arr =
[[ 18.034   4.664   0.720  14.766 -10.133  -2.603  -5.593  10.965   2.053
   11.846  -0.794  -3.252]
 [  6.458  -6.055   4.076 -10.330  -0.702   4.548  13.560 -18.354   4.190
    9.422  -7.115  -2.476]
 [-12.428  -3.197  -1.797   6.197   3.699  18.851 -16.643   5.244  -1.000
   -0.879   3.668   2.181]
 [-12.428  -3.197  -0.538   6.809   3.699  19.501 -15.906   6.674  -2.221
   -1.485   2.925   2.957]
 [  9.505  10.023  -5.992   8.033 -18.935  -0.003   1.773  10.965   0.526
   12.451  -3.025   6.062]
 [  4.631   5.736 -12.285 -12.166  11.872   1.948   0.300 -11.203   3.579
   16.693  -2.653   2.181]
 [  6.458  -5.340   3.657 -10.330  -0.074   4.548  16.506 -16.923  -1.916
    6.392  -7.115  -4.029]
 [  3.412  -4.269  11.628   8.033  16.901   5.198   6.930   5.959  -4.969
   -6.938   2.181  17.705]
 [  2.194  -4.626   4.915   0.076   8.099 -10.405  11.350   0.239   6.632
   -9.968  11.849  18.481]
 [ 13.160  -3.554   6.174  12.930  -1.331  -9.104  -9.277   9.535  -0.695
    0.333   5.527 -15.672]
 [  2.194  -5.698   5.754   3.136   1.184  -7.804  -0.437   5.244 -10.465
   -9.968   4.784 -21.105]]
The entry just right of the largest entry -> -15.906
What is the entry just right of -18.354? 4.190
The entry just left of the largest entry is 3.699
What is the entry just left of 5.527? 0.333
What is the entry just left of 18.851? 3.699
What is the entry just left of -18.935? 8.033
What is the entry just right of -1.000? -0.879
What is the entry just right of -4.269? 11.628
The entry just right of 18.851: -16.643
The maximum is 19.501
The entry just left of 0.300 -> 1.948
What is the entry just left of -3.252? -0.794
What is the minimum? -21.105
What is the entry just left of 6.632? 0.239

Questions about the grid below. Rows and columns are numbered from 1.
1) Find the entry in row 3 and column 3.
2) Find the entry in row 1 and column 3.
3) Find the entry in the top-left corner.
4) Find the entry at row 2, column 1.
5) Find the entry in the bottom-right corner.
6) Find the entry directly below the smallest entry.
7) Find the entry in row 1 and column 2.
8) Find the bottom-left entry.
0.2,-0.3,1.1,-0.3,0.5,0.0
0.1,0.4,-1.2,-0.1,0.5,-0.4
0.0,0.6,-0.3,0.2,-0.3,0.9
0.7,-0.3,0.6,0.5,1.3,0.6
-1.0,1.1,-1.8,0.5,0.2,1.1
1.6,0.3,0.4,0.4,-0.3,0.2
0.4,-0.5,0.6,0.2,1.3,0.9
-0.5,1.3,-0.1,1.0,-0.3,0.9
1) -0.3
2) 1.1
3) 0.2
4) 0.1
5) 0.9
6) 0.4
7) -0.3
8) -0.5

  79   160   169  -574    31   318   -39   179   327   314  -190   392  -357    78  -382   -28
 176   458    13   200  -456   840  -357    64  -144  -920   315   153  -574  -708  -931   344
Give the entry directly below -28.
Answer: 344
The top-left entry: 79
Give the entry just left of the largest entry.
Answer: -456
Give the entry directly above the smallest entry.
Answer: -382
Give the second largest entry.
Answer: 458
The entry directly above the largest entry is 318
Give the minimum.
Answer: -931
Give the largest entry in the first row.
Answer: 392
Give the fourth entry, reading row by row.
Answer: -574
The second smallest entry -> -920
The entry in the top-right corner -> -28
Give the largest entry in the first column.
Answer: 176

-34    9    9   25  -32    1  -44  -22  -19
Read off the 2nd entry from the left.
A: 9
The third entry -> 9

X = [3 1 4 5 5 5 6 7 3 6 5 2]
The entry just left of 2 is 5
The smallest entry: 1
Give the entry just left of the largest entry.
A: 6

-0.29 +4.80 -3.20 +0.87
-1.09 +0.95 +1.92 +2.27
+2.73 -6.76 +0.67 +2.38
-2.67 +0.18 -1.82 +0.29
+0.03 +4.22 +4.27 +1.11
-1.48 +5.76 -0.16 -3.20
+0.66 +0.56 -2.09 -1.22
-1.01 -1.17 -1.40 -2.97
-2.36 -3.10 +5.10 +3.78
The second largest entry -> +5.10
The entry just right of +2.73: -6.76
The first entry of the smallest entry's row: +2.73
Which number is the fifth entry, reading row by row?
Answer: -1.09
Which number is the top entry of the column that holds the smallest entry?
Answer: +4.80
The entry just left of -1.22: -2.09
The entry directly above +0.29 is +2.38
Which number is the first entry, reading row by row?
Answer: -0.29
The entry just left of -1.82: +0.18
Which number is the entry in the bottom-right corner?
Answer: +3.78
Which number is the entry directly below the largest entry?
Answer: +0.56
Which number is the first entry on the diagonal from the top-right corner?
Answer: +0.87
Which number is the bottom-left entry?
Answer: -2.36
Which number is the entry just left of +2.27?
Answer: +1.92
The entry just left of +0.18 -> -2.67
Which number is the 3rd entry, reading row by row?
Answer: -3.20
Which number is the smallest entry in the last row?
Answer: -3.10
Which number is the third entry on the main diagonal?
Answer: +0.67
The entry directly below +0.87 -> +2.27
The entry directly below +4.27 -> -0.16
The largest entry: +5.76
Which number is the entry directly above -1.22?
Answer: -3.20
Which number is the entry directly above -1.01?
Answer: +0.66
Which number is the entry just left of the largest entry?
Answer: -1.48

Read these off the grid that follows. Indices start at 1.
1) Which number is the bottom-right entry?
2) Which number is the entry directly below 61?
3) Which number is the entry just right of the largest entry?
4) Which number is the entry just left of the largest entry?
5) Which number is the entry in the top-right corner?
6) Which number is the entry in row 2 and column 1?
7) Which number is the entry in row 1 and column 2?
8) Which number is the entry at row 1, column 3?
array([[43, 50, 49, 32, 41, 49, 66, 89, 38, 58, 63, 24, 64, 21, 21],
       [33, 49, 51, 27, 38, 43, 67, 85, 42, 59, 64, 23, 66, 22, 21],
       [21, 44, 55, 17, 36, 35, 65, 72, 51, 60, 63, 28, 68, 30, 21],
       [18, 45, 57, 13, 35, 31, 62, 65, 55, 59, 63, 32, 68, 35, 25],
       [14, 42, 58, 12, 35, 27, 56, 48, 63, 54, 57, 38, 63, 45, 31],
       [15, 44, 57, 12, 36, 29, 60, 60, 58, 57, 61, 32, 68, 39, 26],
       [13, 43, 57, 11, 35, 28, 58, 53, 60, 55, 60, 35, 66, 42, 29],
       [20, 45, 56, 15, 37, 32, 63, 69, 54, 60, 63, 30, 68, 33, 23],
       [30, 46, 53, 24, 39, 41, 65, 81, 44, 59, 66, 25, 66, 24, 21],
       [26, 47, 54, 18, 38, 36, 64, 75, 49, 60, 65, 27, 69, 29, 22],
       [16, 44, 57, 11, 36, 28, 59, 56, 59, 57, 60, 34, 66, 40, 28],
       [27, 46, 54, 20, 37, 39, 66, 78, 48, 59, 65, 24, 69, 27, 20],
       [38, 49, 50, 29, 40, 46, 66, 86, 40, 59, 64, 24, 65, 20, 20]])
1) 20
2) 60
3) 38
4) 66
5) 21
6) 33
7) 50
8) 49

M =
-2.30 -0.31 -1.63 -2.24 -1.07 +3.46 +0.24 +0.02 +1.37
-0.22 -1.63 +0.12 -0.77 +6.02 -1.48 +1.33 -0.29 -1.10
+1.34 -1.63 -0.75 +3.65 -3.91 +0.50 -0.85 +0.32 -0.28
-0.74 +0.35 -1.63 +0.71 +1.76 +0.50 +0.61 -0.59 +0.55
-0.22 +0.02 +1.88 -1.51 +0.35 -0.49 +0.24 -1.81 -0.69
-2.30 +0.02 +0.12 -2.98 +1.76 -1.48 -0.85 -0.89 -1.93
-0.22 +0.35 +1.88 -0.03 -6.75 -4.44 -0.48 -0.59 -1.10
-0.74 -0.31 +5.39 +1.44 +3.18 +3.46 +1.69 +0.63 +0.55
+0.30 -0.97 +1.00 -0.03 +1.76 +0.50 -1.57 +0.32 +0.55
+1.85 +1.01 -3.39 +2.18 -2.49 +3.46 -0.12 -1.81 -1.51
What is the 3rd entry in reading order?
A: -1.63
What is the second smallest entry?
A: -4.44
The entry just left of -0.29 is +1.33
The 5th entry, reading row by row -> -1.07
What is the smallest entry in the last column?
A: -1.93
What is the first entry on the diagonal from the top-right corner?
A: +1.37
The third largest entry: +3.65
The bottom-left entry -> +1.85
What is the last entry, reading row by row?
A: -1.51
The largest entry in the last row: +3.46
What is the smallest entry?
A: -6.75
What is the bottom entry of the column that holds the largest entry?
A: -2.49
The top-left entry -> -2.30
The smallest entry in the last row: -3.39
The entry just left of the largest entry: -0.77
The fourth entry, reading row by row -> -2.24
What is the entry directly above the smallest entry?
A: +1.76
What is the second largest entry?
A: +5.39
What is the entry just left of -0.28?
A: +0.32
What is the last entry of the largest entry's row?
A: -1.10
The entry directly above +1.01 is -0.97
The entry directly above -2.49: +1.76
What is the 2nd entry on the diagonal from the top-right corner?
A: -0.29
The entry directly below the smallest entry: +3.18
What is the first entry in the row that holds the largest entry?
A: -0.22
What is the 3rd entry on the main diagonal?
A: -0.75
What is the entry directly below +1.69?
A: -1.57
What is the maximum?
A: +6.02
What is the second entry from the end, reading row by row?
A: -1.81
The entry just right of the largest entry -> -1.48
